Below is a small trained network, with its code and all its weights. Each question gives an input and a class and asks what happens when units are switched off, that is, made to give their printed mean instead of their output.

import numpy as np


def w(rows, s, z=0):
    codes = np.array(rows[::2]) - 128.0
    scale = np.full(codes.shape[1], s)
    scale[-1] = z or s
    return codes * scale


def norm(h):
    return h / np.sqrt((h * h).mean(-1, keepdims=True) + 1e-5)


def f(y):
    return np.maximum(y, 0)


def log_softmax(a):
    a = a - a.max(-1, keepdims=True)
    return a - np.log(np.exp(a).sum(-1, keepdims=True))


def net(x, mask):
    res = np.array(x, float).reshape(1, 6) / 4 @ E
    u = 0
    for l in range(2):
        y = f(norm(res) @ A[l][:, :-1].T + A[l][:, -1])
        res = res + np.where(mask[u : u + 13], y, B[l][:, -1]) @ B[l][:, :-1]
        u += 13
    return log_softmax(norm(res)[-1] @ U[:, :-1].T + U[:, -1])


A, B = {}, {}
E = w([
[34,31,172,31,130,75],'x0',
[127,128,124,127,128,126],'x1',
[61,146,68,117,127,255],'x2',
[27,201,178,140,67,96],'x3',
[128,131,124,128,129,127],'x4',
[140,216,163,78,203,125],'x5',
],0.005)
A[0] = w([
[104,202,166,213,77,131,91],'L0N1',
[117,217,155,5,171,101,27],'L0N2',
[82,138,82,129,134,186,66],'L0N3',
[71,119,92,80,148,171,76],'L0N4',
[61,114,91,136,125,171,39],'L0N5',
[87,62,66,177,25,81,101],'L0N6',
[57,53,177,102,116,127,4],'L0N7',
[21,164,184,121,59,78,85],'L0N8',
[141,117,160,134,133,1,103],'L0N9',
[71,109,133,27,178,103,92],'L0N10',
[186,116,116,141,139,159,115],'L0N11',
[70,157,91,58,125,192,51],'L0N12',
[165,60,100,67,166,126,52],'L0N13',
],0.011,0.0038)
B[0] = w([
[62,134,85,86,152,102,212],'L0N1',
[219,122,155,70,137,204,205],'L0N2',
[148,123,174,150,120,75,182],'L0N3',
[138,135,139,212,139,137,183],'L0N4',
[152,150,180,169,156,93,175],'L0N5',
[188,175,181,52,138,205,247],'L0N6',
[153,144,64,137,48,97,206],'L0N7',
[94,66,88,89,233,125,254],'L0N8',
[100,117,165,255,110,161,244],'L0N9',
[168,151,60,132,45,71,212],'L0N10',
[54,123,94,71,144,71,191],'L0N11',
[119,82,189,191,120,104,191],'L0N12',
[26,73,105,88,199,140,193],'L0N13',
],0.009,0.0068)
A[1] = w([
[126,98,85,59,80,102,100],'L1N1',
[91,209,208,92,124,86,105],'L1N2',
[212,144,204,59,102,239,64],'L1N3',
[127,107,210,132,190,163,70],'L1N4',
[129,219,62,120,123,109,116],'L1N5',
[135,114,195,217,119,99,11],'L1N6',
[135,205,47,138,56,78,123],'L1N7',
[222,66,123,115,88,97,126],'L1N8',
[155,46,41,113,235,209,99],'L1N9',
[105,128,126,255,134,190,2],'L1N10',
[119,92,179,124,97,232,213],'L1N11',
[61,76,165,124,82,110,44],'L1N12',
[173,55,127,142,132,157,146],'L1N13',
],0.0088,0.0026)
B[1] = w([
[146,172,96,162,121,103,172],'L1N1',
[94,76,97,101,135,139,155],'L1N2',
[185,132,159,60,97,222,187],'L1N3',
[171,107,105,148,62,116,193],'L1N4',
[131,71,93,134,2,84,162],'L1N5',
[141,156,191,249,172,125,185],'L1N6',
[114,120,53,76,35,76,159],'L1N7',
[116,148,124,121,77,145,183],'L1N8',
[85,122,165,126,146,120,254],'L1N9',
[156,138,167,224,132,85,182],'L1N10',
[173,159,137,132,159,110,186],'L1N11',
[148,184,127,116,154,168,157],'L1N12',
[99,209,121,120,128,137,190],'L1N13',
],0.0081,0.0078)
U = w([
[154,121,189,250,131,110,220],'0',
[127,116,26,102,21,72,207],'1',
[45,65,92,81,232,107,98],'2',
[215,142,167,51,115,219,2],'3',
],0.014,0.00097)

Each question gives the input, the list of numbers given to net, and the class t.
The units are the neurons (one row each of A and B). Each row of codes is followed by its name. A weight is (code - 128) times the scale printed after its matrix; where a second scale follows, it is the last column's (A, B and U).
mask holds one flag per neuron, layer by layer. A switched-off neuron (its flag False) gives its mean, the last column of its row in B, instead of its output. The means were averaged over made-up inputs and are rounded, as every weight is.
A unit's drop is (log p(t) with every unit on - log p(t) with that unit switched off) / (log p(t) with every unit on - log p(t) with every unit switched off).
The circuit of an input: a set's keep is (log p(t) with only the set's units on - log p(t) with every unit switched off) / (log p(t) with every unit on - log p(t) with every unit switched off). Starting from the 12 units with the biggest drops (on a tie, the unit counted first), units are removed one at a time, each time the one whose removal leaves the highest keep (on an exact tie, the one counted first), for as long as the keep stays at least 0.8.
units of the circuit, in order: the units of the circuit, biggest drop first
unit that matters most: the unit with the biggest drop
k most important neurons: the k neurons with the biggest drops, biggest first
top k neurons in layer l: the k neurons of layer l with the biggest drops, biggest first
input [-3,-8,0,-6,-6,-8], class 3: 4 most important neurons -> [L0N6, L0N8, L0N1, L1N3]
input [-8,5,7,-8,8,2], class 1: 3 most important neurons -> [L0N8, L0N6, L0N9]
input [-7,2,4,4,0,-5], class 1: unit that matters most -> L0N1
input [6,7,-3,6,6,-7], class 3: 3 most important neurons -> [L0N6, L1N12, L0N13]
input [-7,-1,-3,7,5,-8], class 3: 2 most important neurons -> [L0N6, L0N10]
input [8,-7,3,7,-2,-1], class 1: 2 most important neurons -> [L0N10, L0N7]
input [5,3,6,-1,-8,5], class 0: 2 most important neurons -> [L0N12, L0N4]
input [8,5,-1,2,-8,-6], class 1: 2 most important neurons -> [L0N7, L0N10]
input [-6,1,5,-8,-6,7], class 2: 2 most important neurons -> [L0N6, L0N11]
input [4,-2,8,-1,2,8], class 0: 2 most important neurons -> [L0N12, L0N4]
input [-4,-3,7,8,-5,6], class 2: top 4 neurons in layer 0 -> [L0N1, L0N9, L0N6, L0N8]
input [6,-7,-5,6,-1,-2], class 1: top 4 neurons in layer 0 -> [L0N7, L0N10, L0N13, L0N12]
input [-4,2,3,-7,-2,6], class 2: top 2 neurons in layer 0 -> [L0N6, L0N11]
input [7,-7,7,-3,-7,8], class 3: unit that matters most -> L0N2
input [-7,-6,2,-7,-2,-5], class 1: units of the circuit, in order -> [L0N8, L0N11, L1N7]
input [-8,-8,-7,8,4,7], class 1: units of the circuit, in order -> [L0N1, L1N5]
input [-7,-3,4,-8,8,1], class 2: top 3 neurons in layer 0 -> [L0N10, L0N7, L0N11]
input [2,6,6,-3,-5,6], class 0: 3 most important neurons -> [L0N12, L0N4, L0N6]
input [-7,-1,-2,-7,-5,-3], class 1: top 3 neurons in layer 0 -> [L0N8, L0N9, L0N11]
input [3,7,-5,-8,5,-7], class 2: units of the circuit, in order -> [L0N13]
input [-1,-7,6,4,5,-8], class 3: 2 most important neurons -> [L0N6, L0N9]
input [0,-2,-1,8,0,-6], class 2: 2 most important neurons -> [L0N8, L0N1]
input [6,-3,1,-3,7,-6], class 1: 3 most important neurons -> [L0N7, L0N10, L0N2]
input [6,4,6,3,4,-2], class 0: top 4 neurons in layer 0 -> [L0N12, L0N4, L0N5, L0N1]
input [-5,-4,-1,-8,-4,1], class 2: top 2 neurons in layer 0 -> [L0N10, L0N7]
input [0,-4,5,-8,6,7], class 2: top 2 neurons in layer 0 -> [L0N6, L0N13]
